Here is a tiny trained network, its code and every weight. The questions are about switching its units off for an input and a target symbol, where a switched-off unit gives its printed mean instead of its output.

import numpy as np


def w(rows, s, z=0):
    codes = np.array(rows[::2]) - 128.0
    scale = np.full(codes.shape[1], s)
    scale[-1] = z or s
    return codes * scale


def norm(h):
    return h / np.sqrt((h * h).mean(-1, keepdims=True) + 1e-5)


def f(y):
    return y / 2 * (1 + np.tanh(0.7978845608 * (y + 0.044715 * y**3)))


def softmax(a):
    e = np.exp(a - a.max(-1, keepdims=True))
    return e / e.sum(-1, keepdims=True)


def log_softmax(a):
    a = a - a.max(-1, keepdims=True)
    return a - np.log(np.exp(a).sum(-1, keepdims=True))


def net(x, mask):
    ids = ['ΠΣΦαδεηλτψω'.index(c) for c in x.split()]
    T = len(ids)
    res = E[ids] + P[:T]
    u = 0
    for l in range(2):
        q, k, v = (norm(res) @ M[l].T for M in (Q, K, V))
        z = softmax(np.where(np.tri(T) > 0, q @ k.T / 4**0.5, -1e9)) @ v
        res = res + np.where(mask[u], z, O[l][:, -1]) @ O[l][:, :-1]
        u += 1
        y = f(norm(res) @ A[l][:, :-1].T + A[l][:, -1])
        res = res + np.where(mask[u : u + 8], y, B[l][:, -1]) @ B[l][:, :-1]
        u += 8
    return log_softmax(norm(res)[-1] @ U[:, :-1].T + U[:, -1])


Q, K, V, O, A, B = {}, {}, {}, {}, {}, {}
E = w([
[127,163,101],'Π',
[147,76,94],'Σ',
[102,126,144],'Φ',
[148,75,95],'α',
[127,166,100],'δ',
[127,162,101],'ε',
[148,74,95],'η',
[127,163,101],'λ',
[143,30,108],'τ',
[126,172,101],'ψ',
[99,254,58],'ω',
],0.0074)
P = w([
[103,109,131],'0',
[160,98,86],'1',
[186,159,173],'2',
[147,99,121],'3',
[187,160,158],'4',
[88,202,163],'5',
[163,155,148],'6',
[51,185,158],'7',
[148,142,148],'8',
[33,180,157],'9',
[139,134,142],'10',
[4,192,180],'11',
[123,130,146],'12',
],0.0032)
Q[0] = w([
[191,105,204],'L0H1',
[85,170,254],'L0H1',
[120,74,105],'L0H1',
[180,150,79],'L0H1',
],0.0051)
K[0] = w([
[158,183,172],'L0H1',
[66,122,253],'L0H1',
[80,165,84],'L0H1',
[182,115,76],'L0H1',
],0.0036)
V[0] = w([
[3,117,136],'L0H1',
[114,106,174],'L0H1',
[182,235,169],'L0H1',
[138,124,29],'L0H1',
],0.0026)
O[0] = w([
[252,133,99,122],'L0H1',
[130,122,101,63],'L0H1',
[115,177,124,103],'L0H1',
[119,125,174,255],'L0H1',
],0.0042,0.00099)
A[0] = w([
[141,145,149,53],'L0N1',
[90,218,236,170],'L0N2',
[206,152,1,117],'L0N3',
[169,27,149,7],'L0N4',
[43,99,149,160],'L0N5',
[193,145,141,70],'L0N6',
[164,152,86,108],'L0N7',
[189,29,86,74],'L0N8',
],0.0043,0.002)
B[0] = w([
[79,172,81,88],'L0N1',
[222,26,133,248],'L0N2',
[227,104,215,205],'L0N3',
[34,118,123,133],'L0N4',
[174,171,175,172],'L0N5',
[71,102,129,95],'L0N6',
[107,124,176,138],'L0N7',
[11,1,159,180],'L0N8',
],0.0026,0.0017)
Q[1] = w([
[87,188,44],'L1H1',
[255,82,237],'L1H1',
[131,126,138],'L1H1',
[200,106,193],'L1H1',
],0.0051)
K[1] = w([
[95,131,178],'L1H1',
[206,60,1],'L1H1',
[134,125,126],'L1H1',
[181,103,67],'L1H1',
],0.0048)
V[1] = w([
[167,93,144],'L1H1',
[63,154,169],'L1H1',
[116,136,9],'L1H1',
[161,110,2],'L1H1',
],0.0061)
O[1] = w([
[105,109,151,197],'L1H1',
[222,164,111,7],'L1H1',
[101,162,1,129],'L1H1',
[45,110,44,211],'L1H1',
],0.0055,0.0013)
A[1] = w([
[19,175,122,95],'L1N1',
[23,158,199,4],'L1N2',
[69,120,158,92],'L1N3',
[4,169,127,79],'L1N4',
[137,30,123,244],'L1N5',
[100,110,114,38],'L1N6',
[105,147,255,177],'L1N7',
[103,126,110,8],'L1N8',
],0.0076,0.0024)
B[1] = w([
[117,40,71,179],'L1N1',
[166,82,3,141],'L1N2',
[138,126,128,147],'L1N3',
[137,19,39,180],'L1N4',
[170,224,140,254],'L1N5',
[125,178,98,119],'L1N6',
[219,96,67,194],'L1N7',
[62,194,17,106],'L1N8',
],0.0051,0.0037)
U = w([
[109,124,104,54],'Π',
[102,105,123,49],'Σ',
[103,100,117,76],'Φ',
[82,101,224,254],'α',
[82,122,121,61],'δ',
[120,120,90,82],'ε',
[254,193,190,229],'η',
[118,110,123,30],'λ',
[105,113,110,59],'τ',
[83,246,98,179],'ψ',
[98,125,111,27],'ω',
],0.0091,0.0039)

Each question gives the input, a string of symbols that net reads in full, and the target symbol t.
The units are the heads (4 rows each of Q, K, V and O) and the neurons (one row each of A and B). Each row of codes is followed by its name. A weight is (code - 128) times the scale printed after its matrix; where a second scale follows, it is the last column's (O, A, B and U).
mask holds one flag per unit, layer by layer, with each layer's heads first. A switched-off unit (its flag False) gives its mean, the last column of its rows in O or B, instead of its output. The means were averaged over made-up inputs and are rounded, as every weight is.
A unit's drop is (log p(t) with every unit on - log p(t) with that unit switched off) / (log p(t) with every unit on - log p(t) with every unit switched off).
The circuit of an input: a set's keep is (log p(t) with only the set's units on - log p(t) with every unit switched off) / (log p(t) with every unit on - log p(t) with every unit switched off). Starting from the 12 units with the biggest drops (on a tie, the unit counted first), units are removed one at a time, each time the one whose removal leaves the highest keep (on an exact tie, the one counted first), for as long as the keep stays at least 0.8.
circuit, biggest first: the units of the circuit, biggest drop first
top k neurons: the k neurons with the biggest drops, biggest first
k most important neurons of layer l: the k neurons of layer l with the biggest drops, biggest first
drop of u: that unit's drop, to one decimal
input Σ Φ λ λ ε λ Φ Σ Φ ψ τ Φ λ, target η: circuit, biggest first => L1H1
input η τ τ Σ Σ, target α: top 3 neurons => L0N8, L1N7, L1N5
input α η Π λ Φ λ Σ α Φ, target η: top 2 neurons => L0N2, L0N8
input ω ε δ, target ψ: circuit, biggest first => L1H1, L1N7, L0N3
input ω δ η α Π λ ε, target ψ: top 3 neurons => L0N8, L1N7, L0N4
input Π λ α ω λ, target ψ: circuit, biggest first => L1H1, L1N7
input τ ε λ α δ η Σ, target α: circuit, biggest first => L0N8, L1N7, L1N2, L1N4
input ε ψ Π λ δ Φ ψ ψ, target η: 2 most important neurons of layer 0 => L0N3, L0N2
input Φ Φ Φ η, target η: circuit, biggest first => L1N5, L1N4
input ψ τ δ η η τ η, target α: top 2 neurons => L1N7, L0N8
input η ε Σ Φ δ δ, target η: circuit, biggest first => L1H1, L0N3, L0N5
input η λ Π Φ Φ ε Φ α Φ Φ τ τ, target η: circuit, biggest first => L1H1, L1N5
input η α ε Φ Φ α, target η: 2 most important neurons of layer 1 => L1N5, L1N1
input ω ω ω Σ ε λ ε δ Π, target ψ: 3 most important neurons of layer 0 => L0N8, L0N5, L0N3
input τ η ω Π ω Π Σ λ λ, target ψ: 2 most important neurons of layer 0 => L0N8, L0N4
input α τ ω η Σ ψ α, target ψ: most important neuron of layer 0 => L0N2
input δ Φ Φ Σ, target η: top 2 neurons => L1N5, L1N1
input Σ ω δ, target ψ: 2 most important neurons of layer 0 => L0N8, L0N2
input η ω Φ η δ ε λ δ τ δ ω η Σ, target ψ: top 3 neurons => L1N5, L0N2, L1N7
input δ λ τ λ η Φ τ ω δ Σ Φ λ τ, target η: circuit, biggest first => L1N5
input η ε η Π λ δ ω ω η, target ψ: 2 most important neurons of layer 0 => L0N2, L0N3
input λ τ η, target α: top 3 neurons => L0N8, L1N7, L0N3
input τ ω η η δ Φ λ ε, target η: 2 most important neurons of layer 0 => L0N3, L0N2
input τ δ Π ε η η δ α λ, target α: 3 most important neurons of layer 1 => L1N7, L1N5, L1N2
input λ ω α Σ τ Φ η, target η: top 3 neurons => L1N5, L0N8, L0N3
input δ ω δ δ α, target ψ: drop of L1N4 => 0.1
input Φ λ Φ Φ λ δ η Φ Φ ε, target η: drop of L1H1 => 1.2
input Π Σ τ, target α: drop of L1N7 => 0.4
